Each row has a name. Each question is about the rows just above it.

[105  58 121 137 112 148 117  58 161  98 124  86 145  64 112 163 128 126
 152 126  53 123 196 111 134 130 156 148 136 102 114 112 131 195 186 150
 161 100 147] = X
[105  58 121 137 112 148 117  58 156  98 124  86 145  64 112 163 128 126
 152 126  53 123 140 111 134 130 156 148 136 102 114 112 131 195 186 150
 161 100 147] = E
[ 88 136 140 127 125  95 175 136 122 109  89 127 142 140 191 149 155  91
 126 129  77 129 189 116 138 139 168 127 171 106 140 130 150 145 130 152
 134 118 112] = Y
[133  76 113 135 118 158  89  76 156 115 148  96 135  73  75 141 111 151
 141 126 107 127 189 116 138 139 168 127 171 106 140 130 150 145 130 152
 134 104 105] = T
Move every entry of [142 140 191] by +1 step of 1.	[143 141 192]
Shift each entry of [152 126  53 123] by +1 times 1:	[153 127  54 124]
[127] with +1 step of 1 on every entry:	[128]
Move every entry of [77] by +1 step of 1.	[78]
[ 95 175 136 122] with +1 step of 1 on every entry:	[ 96 176 137 123]
Move every entry of [64] by +1 step of 1.	[65]

[106 154 147 104  93] = L
[105 132 129 110 134] = S
[135 128 136 131 135] = W
[140 115 115  70 112] = N
[110 156 147  95  92] = V
[106 134 147 104  93] = K
[111 142 135 171 143] = Z
Shift each entry of [147 104] by -1 times 1:	[146 103]
Shift each entry of [105] by +1 times 1:	[106]
Move every entry of [128 136] by +1 step of 1.	[129 137]
Shift each entry of [111 142] by +1 times 1:	[112 143]
Shift each entry of [171] by -1 times 1:	[170]
Shift each entry of [115 115] by -1 times 1:	[114 114]
Shift each entry of [147] by -1 times 1:	[146]

[183 146 134 134 149 135 134 121 119 133 143 148 147 136 150 115  73  86
 153 129 153 110 195 112 142 138 147 154 191 113 151 144 179 155 111 139
 132 127 109 176 110 165  94  64 114 110 205 112 161 125 124  93 119]  D
[185 123 140 119 142 140 131 143 120 125 130 155 141 140 141 109  85  95
 158 138 151  94 177 118 157 125 152 152 197 109 133 135 174 163 127 124
 137 145 118 187 107 178  98  64 126 105 181 139 170 138 147  87  98]  G
[158 154 134 115 146  90 152  70  96 122 143 118 106 142 138 100  87  79
 113 137 170 187 167 140 162 130 143 143 160 126 122 171 159 158  93 137
 121 107 152 126 117 168 104  57 122 141 174  99 136 174  99 146 146]  M
[170 146 119 183 104 164 123 128  98 146 131 117 165 116 137 140 101 116
 103  89  90 152 159 104  85 157  76 132 130 117 192 108 100 100 110 194
 131 121  69 122 110 119 141  97 138  95 121 124  92  67 154 121 148]  Q
[110 119] with -1 step of 1 on every entry:	[109 118]
Move every entry of [168 104] by +1 step of 1.	[169 105]
Move every entry of [112] by -1 step of 1.	[111]
Move every entry of [130 117] by +1 step of 1.	[131 118]
Shift each entry of [161 125 124] by +1 times 1:	[162 126 125]
Shift each entry of [152] by -1 times 1:	[151]
Shift each entry of [119 183 104 164] by -1 times 1:	[118 182 103 163]

[121 102 141  73 131 134 117] -> H
[181  70 134 111 128 124 121] -> R
[142  58  95 141 146 139 121] -> F
[ 95 141 146 139] with +1 step of 1 on every entry:	[ 96 142 147 140]
Shift each entry of [111] by -1 times 1:	[110]
Shift each entry of [95] by +1 times 1:	[96]

[165 136 138 128 142  86 154] -> Vofu
[ 82 191 184 132  81 168  91] -> Nin
[ 95 154 171 135 142 110 110] -> vidub
[110 147 152 141 125 112 160] -> Bedo
[142  99  88 125 158 129 144] -> tafa
[167  83 154 191 146  99 162] -> loru
[ 77 156 173 160  78 167  92] -> zuki
[149 114 140 205 113 115 131] -> vab
[ 88 125] with -1 step of 1 on every entry:	[ 87 124]
Move every entry of [78] by +1 step of 1.	[79]
[142] with +1 step of 1 on every entry:	[143]
[132  81 168] with -1 step of 1 on every entry:	[131  80 167]
[142  86] with +1 step of 1 on every entry:	[143  87]
[146] with +1 step of 1 on every entry:	[147]

[ 56 140 104 153 138 150] -> J
[194 127 154 152 120 144] -> P
[194 127 154 112 143 115] -> A
Move every entry of [152 120] by -1 step of 1.	[151 119]
Shift each entry of [194 127 154 152] by +1 times 1:	[195 128 155 153]
Shift each entry of [127 154 112] by +1 times 1:	[128 155 113]

[ 76  88 161 143  94  91 115 145 154  83 141] = B
[164 125 104 137 101  83 142 119 203  97 125] = C
[188 126 106 137 109 100 132 113 202  79 139] = U
Shift each entry of [126 106 137 109] by -1 times 1:	[125 105 136 108]
Move every entry of [161 143  94  91] by -1 step of 1.	[160 142  93  90]
Move every entry of [83] by -1 step of 1.	[82]
[100] with +1 step of 1 on every entry:	[101]

[110  71 160 162 141 101 131 116 145 112 127  99 117 153 119 152  78 113
 102 131 152] -> fogoz
[ 96 164 178  85  97 128 125 161 108 118 113 163 117 122  92  95 111 127
 189 158 180] -> sepo
[110  71 160 162 141 101 131 116 145 112 127  99 117 153 119 152 167 134
 145 179 109] -> Ket
[137 154  97  98 133 115 129 104 141 169 141 104 115  92 121 148 130 124
  84 131 142] -> lav
[116 113 139 171 133 164 120 179  96 188 121 116 121  92 114  74 134 117
 131 104 122] -> tafot
[154  97] with +1 step of 1 on every entry:	[155  98]
[104] with +1 step of 1 on every entry:	[105]
[ 71 160] with -1 step of 1 on every entry:	[ 70 159]
[141 169] with -1 step of 1 on every entry:	[140 168]
Shift each entry of [154  97] by -1 times 1:	[153  96]

[ 80 134 157 124 130 188  88 132 147 143  99] = nalol
[132 160  83  99 106 108 163 116 128 145 146] = kabu
[ 83 135 152 117 114 170  87 131 142 145  87] = gik
Move every entry of [106] by -1 step of 1.	[105]
Move every entry of [130] by +1 step of 1.	[131]
Move every entry of [80] by +1 step of 1.	[81]
Shift each entry of [116 128] by -1 times 1:	[115 127]
[117] with -1 step of 1 on every entry:	[116]

[ 59 139 139 123 154  85 138 154 153]  Mez
[160 192 182 116  75  84 143 164 167]  Guf
[ 83 197 125 135  77  78 111 125  72]  Dek
[119 141  82  83  66  61 106 112 180]  bof
[192 171 125 124  99 146 145 123 177]  vimas
[181  55  92  60 204  99  83 197 127]  tenav
[145 127 193  78 122 142 166 195  72]  temol
Move every entry of [171] by -1 step of 1.	[170]
Shift each entry of [125] by -1 times 1:	[124]
Shift each entry of [122 142] by -1 times 1:	[121 141]
Shift each entry of [164] by -1 times 1:	[163]

[ 92 159 155  66 118] : Dipoz
[113 161 111 176 115] : Kib
[120 129 139 130 129] : pip
[ 94 112 193 145 141] : Fizik
[ 91 162 154  71 117] : Vesi
[ 89 136 177 135 130] : vipaf
[104 159 133 109 117] : kimeg
Move every entry of [161 111 176] by -1 step of 1.	[160 110 175]
Shift each entry of [161] by +1 times 1:	[162]
Shift each entry of [104] by -1 times 1:	[103]
[139] with +1 step of 1 on every entry:	[140]
Shift each entry of [135] by +1 times 1:	[136]

[134 107 172 133 124 125 187 124 130 103 156 152 120 129 157 167 111 119
 129  77 112 161 173 105 128 131  98 148 156 161 127 154  56  85 164 108
 139 111  97 107  98 124 179  75 123] = Zisa
[169 160 180 103 115 171 135 176 104  94 178 186 135  97 144 190 136 119
 109  86 111 188 183 118 114 155 138 160 106 166 105 144 122  83 153 139
 102  98 127  94 100 151 148  99 117] = gitap
[114 117 194 108 135 108 176 142 128  85 178 170 111 141 166 132 105 119
 129  78 116 190 185 117 129 135 116 178 141 168 125 169  81 111 161 109
 118 117 113  92  97 123 179  75  99] = mazi
[149 110 159 130 128  99 173 124 149  94 174 140 130 131 162 153 102 113
 143  87 124 134 158 110 122 126  99 168 135 149 131 140  64 110 121 124
 128  94 115 107 100 120 157  92  99] = muti
[151 122 148 133 108  89 172 113 152 109 171 130 139 121 159 153 121 109
 141 100 134 130 151  95 114 117  97 155 135 147 128 119  77 120 115 123
 139 114 107 104 106 131 154 104 102] = vuki
[141  99 133 138 147 135 161 153 127  86 174 135 115 144 159 198 102 148
 128  90 110 136 168 112 129 108 129 187 129 156 132 141  74 112 100 135
 106  78 139  91 110 140 167 122  96] = tozab
Shift each entry of [154  56] by -1 times 1:	[153  55]
Shift each entry of [139  91] by -1 times 1:	[138  90]
Shift each entry of [130] by +1 times 1:	[131]

[104 128 130 128 120 120 125 132 127 126 124 127 123 125 120 120 144 134
 127 128 129 132 126 127 114 130 109 126 128 130 126 130 125] = Fove
[104 127 130 127 110 115 117 138 126 124 115 127 121 123 112 120 161 133
 127 126 131 132 124 127  95 129  93 129 128 130 123 131 120] = kur
[104 121 122 124 112 158 134 120 130 133 114 126 133 139 138 185 159 113
 129 111 130 106 132 128 130 135 151 139 121 123 133 116 145] = Kom
[104 127 129 127 116 122 123 133 127 126 119 127 123 125 119 127 150 131
 127 126 130 129 126 127 108 130 108 129 127 129 125 129 125] = rav
[150 131 127] with -1 step of 1 on every entry:	[149 130 126]
Move every entry of [129] by -1 step of 1.	[128]
Shift each entry of [120] by -1 times 1:	[119]
Shift each entry of [128 129 132] by +1 times 1:	[129 130 133]

[147 142 154 108 129 149 132 123] : Buno
[125  72  95  97 173 140 105 138] : resuv
[116 149 137 116 111 129 158 166] : menos
[150 112 161 152 156 125 153 129] : Rubez
[ 87 137 137 131 134 143 152  91] : fepo
[127  93  84 122 156 115  55 172] : Fal
[162 130 131 122 131 111 164 154] : vid
[162 130 131 122 131 111 122 154] : Dofer
[ 97 108 131 118 116 144  82 122] : Lizib
Move every entry of [72 95 97] by -1 step of 1.	[71 94 96]
[97] with +1 step of 1 on every entry:	[98]

[105 145 135 136 130 112 123 136 127 117 167 139 123 113 132 137]  rirun
[119 138 132 113 145 160 120 159 139 118 174 139 134 116 132 145]  feli
[ 74 163 150 135 168 133 102 132 128  98 186 132 138 115 151 142]  rasaf
Move every entry of [116 132] by +1 step of 1.	[117 133]
Move every entry of [120] by +1 step of 1.	[121]
Move every entry of [118 174 139] by -1 step of 1.	[117 173 138]
[118 174] with -1 step of 1 on every entry:	[117 173]

[163  84 191 109] -> Bigik
[140 108 136  84] -> dar
[118 123 104 134] -> sigim
[153 168 110 144] -> rigir
[122 100 129  84] -> kuf
[ 62 143 109 163] -> ruka
[167  92 180 141] -> mume
[134 137 119 138] -> vila
[118 165 157  86] -> gon
[119 147 137 108] -> fetiz
[171 123 199 148] -> Lapar
[117 143 130 105] -> kifaf
Move every entry of [168 110] by -1 step of 1.	[167 109]
Shift each entry of [118] by +1 times 1:	[119]
[163] with +1 step of 1 on every entry:	[164]
Shift each entry of [147 137] by -1 times 1:	[146 136]

[ 79 147 147 131 144 186  92 140 131] -> tisa
[155 137  87 156 138 173 132 100 133] -> mefa
[ 85 130 154 136 154 165  79 115 108] -> bimer
[140 147 154 127 114 186 111 158 123] -> mubi
[ 88 131 153 139 151 166  79 108 108] -> Nimil
[134 135 112 173 135 172 127  84 147] -> mok
[132 141 137 107 120 179 152 139 110] -> pariv
[137 141 148 112 125 179 153 142 111] -> sesag
[153] with +1 step of 1 on every entry:	[154]
[137] with +1 step of 1 on every entry:	[138]
Move every entry of [166] by +1 step of 1.	[167]
Move every entry of [179 153] by +1 step of 1.	[180 154]

[117 155 119 132 124 115 132 126 133] : mige
[134 146 144 125 128  99 123 132 153] : daruf
[137 125 149 140 136 119 127 122 137] : tufak
[105  88 135 123 126 119 132 132 192] : rufoz
[123 110 131 123 120 125 132 122  79] : Somi
[124 148 114 127 147 125 142 131 140] : gafe
[127 144 128 127 122 145 137 134 120] : Vesu
Shift each entry of [155 119 132] by +1 times 1:	[156 120 133]
Move every entry of [115 132 126] by +1 step of 1.	[116 133 127]
Move every entry of [123 120] by -1 step of 1.	[122 119]

[171 102 123 134 105 143 157 107 154 143 109 149 126  99 179 128 120 148
 158 136 142 141] : nikip
[194  90 139 130 137 119 114  62 112 156 115 131 121 108 147 106 129 118
 132 146 172 120] : miz
[135 121 134 123 101 149 138 113 136 137 124 151 108 108 147 124 116 147
 150 133 144 129] : Rebo
[150 133] with -1 step of 1 on every entry:	[149 132]
Shift each entry of [126  99] by +1 times 1:	[127 100]
Move every entry of [131] by +1 step of 1.	[132]

[109 112 116 119 122 124 127 131 135 139 143 146 149 148 146 141 134 126
 117 110 104 101 101 104 108 114 120 124 127 127 125 121 115 110 106 103
 103 106 110 117 124 132 141 149 157 164 172 178 185] -> Tebav
[ 82  80  80  80  81  83  87  91  97 103 110 118 125 133 141 148 154 159
 162 162 161 158 153 145 137 128 120 114 109 106 106 108 111 118 125 133
 140 148 154 160 163 165 166 165 162 159 153 149 143] -> livis
[123 124 127 131 136 140 143 143 140 135 126 118 110 104 103 105 112 121
 131 140 147 150 148 142 133 122 112 104 100 102 108 117 128 140 151 159
 165 167 166 164 162 160 158 157 157 156 153 148 139] -> mase
[ 95  93  92  90  90  91  94  98 104 112 121 132 142 153 162 170 176 179
 180 179 175 170 163 155 147 138 130 122 115 109 106 104 104 105 108 112
 117 122 127 131 134 135 134 132 130 127 123 120 118] -> lem
[107 112 122 134 147 161 172 178 180 176 165 153 137 123 110 101  96  96
 100 107 116 124 132 138 143 147 150 152 155 157 158 158 155 148 138 124
 108  91  75  62  54  52  57  67  83 102 121 138 151] -> tomuf
[122 126 131 136 142 146 151 155 158 160 161 160 158 154 150 144 138 131
 124 117 111 106 103 101 100 101 103 106 109 112 117 119 122 123 124 124
 122 119 115 110 105  99  94  90  86  83  83  83  87] -> savab
Move every entry of [109 112] by +1 step of 1.	[110 113]
[136] with -1 step of 1 on every entry:	[135]
Shift each entry of [105] by +1 times 1:	[106]
Move every entry of [131] by -1 step of 1.	[130]

[124 157 102 152  69 120 150  96 169 171 202 101 153  95 159 191]  legi
[ 64 102 188 120 153 144 196 114 195  72  80  90  65  89 135 103]  roson
[ 55 111 114 186  66  91  62 144  68  95 105 119 183  61  73  82]  fiped
[177 121 102 120 197 195 203 155  84 202  74 133  80 132  67 151]  lora
[105] with +1 step of 1 on every entry:	[106]
Shift each entry of [196] by +1 times 1:	[197]

[129  99 119 143 147 135 151 107 107 118 131  97 122 122 144 151 146 118
  93 171 124 148 104 169 158 102 127 143 166 160 120 124 141 178 168 142
 144  93 179 161 173 134 163 103 109 117 164 140 125 168 143 150  87] : Kemaf
[148 145 151 113 101 142 102 123 121 132 184 164  90 121 151 175 123 129
 129 122 101 105 129 114 108 135 171 131 131 125 143 113 136 145 120  93
  68 135 133 151  84  74  89 136 157 164  95 101 109  83 128 136 118] : pakem
[134 108 129 133 186 130 157 115  96 133 103  82 109  97 100 115 105 117
 107 165 150 133 121 162 175 138 136 153 117 166 100 134 117 150 146 141
 153 124 181 162 152  94 139  98  90  94 131 156 151 149 143 142  97] : gupo
[130 102 117 139 118 139 144 106 117 117 154 114 122 135 167 171 159 120
  95 163 106 146 101 160 142  93 129 137 179 154 134 120 147 183 169 133
 127  87 170 161 166 145 159 111 126 136 167 126 108 158 142 151  89] : Dum
[139 115 134 119 186 131 157 120  99 145 105  87 101  93  90 108  89 117
 118 152 151 120 131 148 171 156 146 153  93 165  98 137 105 134 133 127
 145 141 174 164 133  77 115 104  93  95 110 155 152 124 142 138 106] : Zez
[144 133 138 114  86 145 109 118 125 129 194 161  98 137 172 188 143 127
 121 126  90 113 120 118 107 118 162 128 152 131 152 113 141 157 133  96
  72 117 138 155 102 101 104 136 160 170 117  99  95  95 134 143 111] : pud
[139 120 128 121  83 145 121 112 127 125 191 151 108 145 182 192 158 125
 111 136  87 125 110 130 113 103 149 127 170 138 152 114 145 170 149 106
  85 100 148 160 126 126 124 131 155 166 139 104  91 115 138 148 103] : budi
[143 122 135 104 171 133 157 122 110 155 115  99  96  97  92 111  82 117
 126 134 144 106 138 131 159 167 154 150  78 161 103 141  95 121 123 110
 132 152 163 166 113  68  92 113 104 104  93 146 144  97 139 135 116] : zuger
[134 109 121 130  95 142 132 108 123 119 176 134 117 144 181 186 164 123
 101 150  93 137 104 145 126  94 137 131 180 146 145 116 148 180 162 120
 105  89 159 161 150 142 144 122 143 154 158 114  96 139 140 151  93] : Kuzi
[130 102 123 142 172 132 156 111  99 125 112  86 117 108 120 130 126 118
  98 173 140 144 111 171 170 119 129 149 143 165 108 129 130 166 160 145
 154 107 184 161 167 116 156  98  96 102 151 151 140 166 143 146  90] : bev
[145 127 133  90 147 135 157 121 125 163 132 114  96 108 106 124  86 117
 130 117 129  96 141 115 141 169 159 145  73 154 111 144  90 116 121  91
 118 157 149 166  99  72  73 123 120 118  85 133 130  73 134 132 124] : zezi
Move every entry of [173 140 144] by +1 step of 1.	[174 141 145]
Move every entry of [110] by -1 step of 1.	[109]
Shift each entry of [120  93  68 135] by +1 times 1:	[121  94  69 136]
Move every entry of [107] by -1 step of 1.	[106]
Move every entry of [150] by +1 step of 1.	[151]

[100 109 138 169 146 105 152 132 150 151 129 114 139 156 150 142 150 112
 140 152 110  96 170  96 161 152 146 157 146 146 166 146 111 123 154 109
 153 113 153 154 148 105 167 110 164 124 107  98 146 150 157] = moren
[155  87 152 157 127 138  65  92 144  89 110 105 125 125  67 151  75 117
 144  54 132 157 158 157 156 147 146  97  87 122 155 138 108 129 147 102
  54 125  55 148 147 115 153 111 156 127 122  68 128 149  82] = gozup
[121 137 144 152 142 120 122 148 100 101 115 157 117  93 119 142  97 149
 112  98 122 121 155 121 152 102 109  92 102 152 148 126 156 122  96 129
 101 160  97  97 101 158 152 150 154 123 155 132 140 102  99] = divok
[133 137 159 171 130 135 173 163 115 153 138 153 140 121 167 156 152 134
 116 161 132 137 174 137 169 118 121 133 148 126 166 119 148 118 113 123
 161 130 158 113 115 142 168 141 170 113 130 129 125 116 157] = seg
[124  91 112 111 169 126 131 121 129 141 135 114 131 130 138 114 144 136
 132 139 128 121 109 121 111 124 122 133 142 189 113 158 113 135 129  98
 132 141 137 128 128 112 109 116 111 138 123  88 175 126 140] = Topa
[166 118 135 117 115 154 148 163 138 145 150 170 137 132 151 132 146 154
 139 140 154 163 118 165 121 137 136 132 148 109 118 128 171 149 138 120
 138 150 137 139 140 167 116 172 120 144 157 111 122 138 142] = Vunur
Shift each entry of [ 92 144] by -1 times 1:	[ 91 143]
Shift each entry of [157] by +1 times 1:	[158]
Shift each entry of [ 54 125] by -1 times 1:	[ 53 124]
Move every entry of [114 131] by +1 step of 1.	[115 132]
[121 167 156] with +1 step of 1 on every entry:	[122 168 157]
[167 116 172 120] with -1 step of 1 on every entry:	[166 115 171 119]

[ 82 137 165 106 102 148 179 141 149] : bobub
[ 61 105 144 102  91 116 161 143 103] : kel
[ 99  93 147 138 130 138 116 187 131] : vafi
Shift each entry of [161] by -1 times 1:	[160]
Move every entry of [165] by +1 step of 1.	[166]
[137 165 106] with +1 step of 1 on every entry:	[138 166 107]
Move every entry of [130] by -1 step of 1.	[129]
Move every entry of [105 144 102  91] by -1 step of 1.	[104 143 101  90]

[145 158 162 136  92 169  72 127] : luri
[145 158 162 136  92 172  72 127] : noda
[145 158 162 136  89 171  76 131] : Kinus
[172] with -1 step of 1 on every entry:	[171]
[162 136  92] with -1 step of 1 on every entry:	[161 135  91]
[ 92 169] with -1 step of 1 on every entry:	[ 91 168]
Shift each entry of [145 158] by -1 times 1:	[144 157]

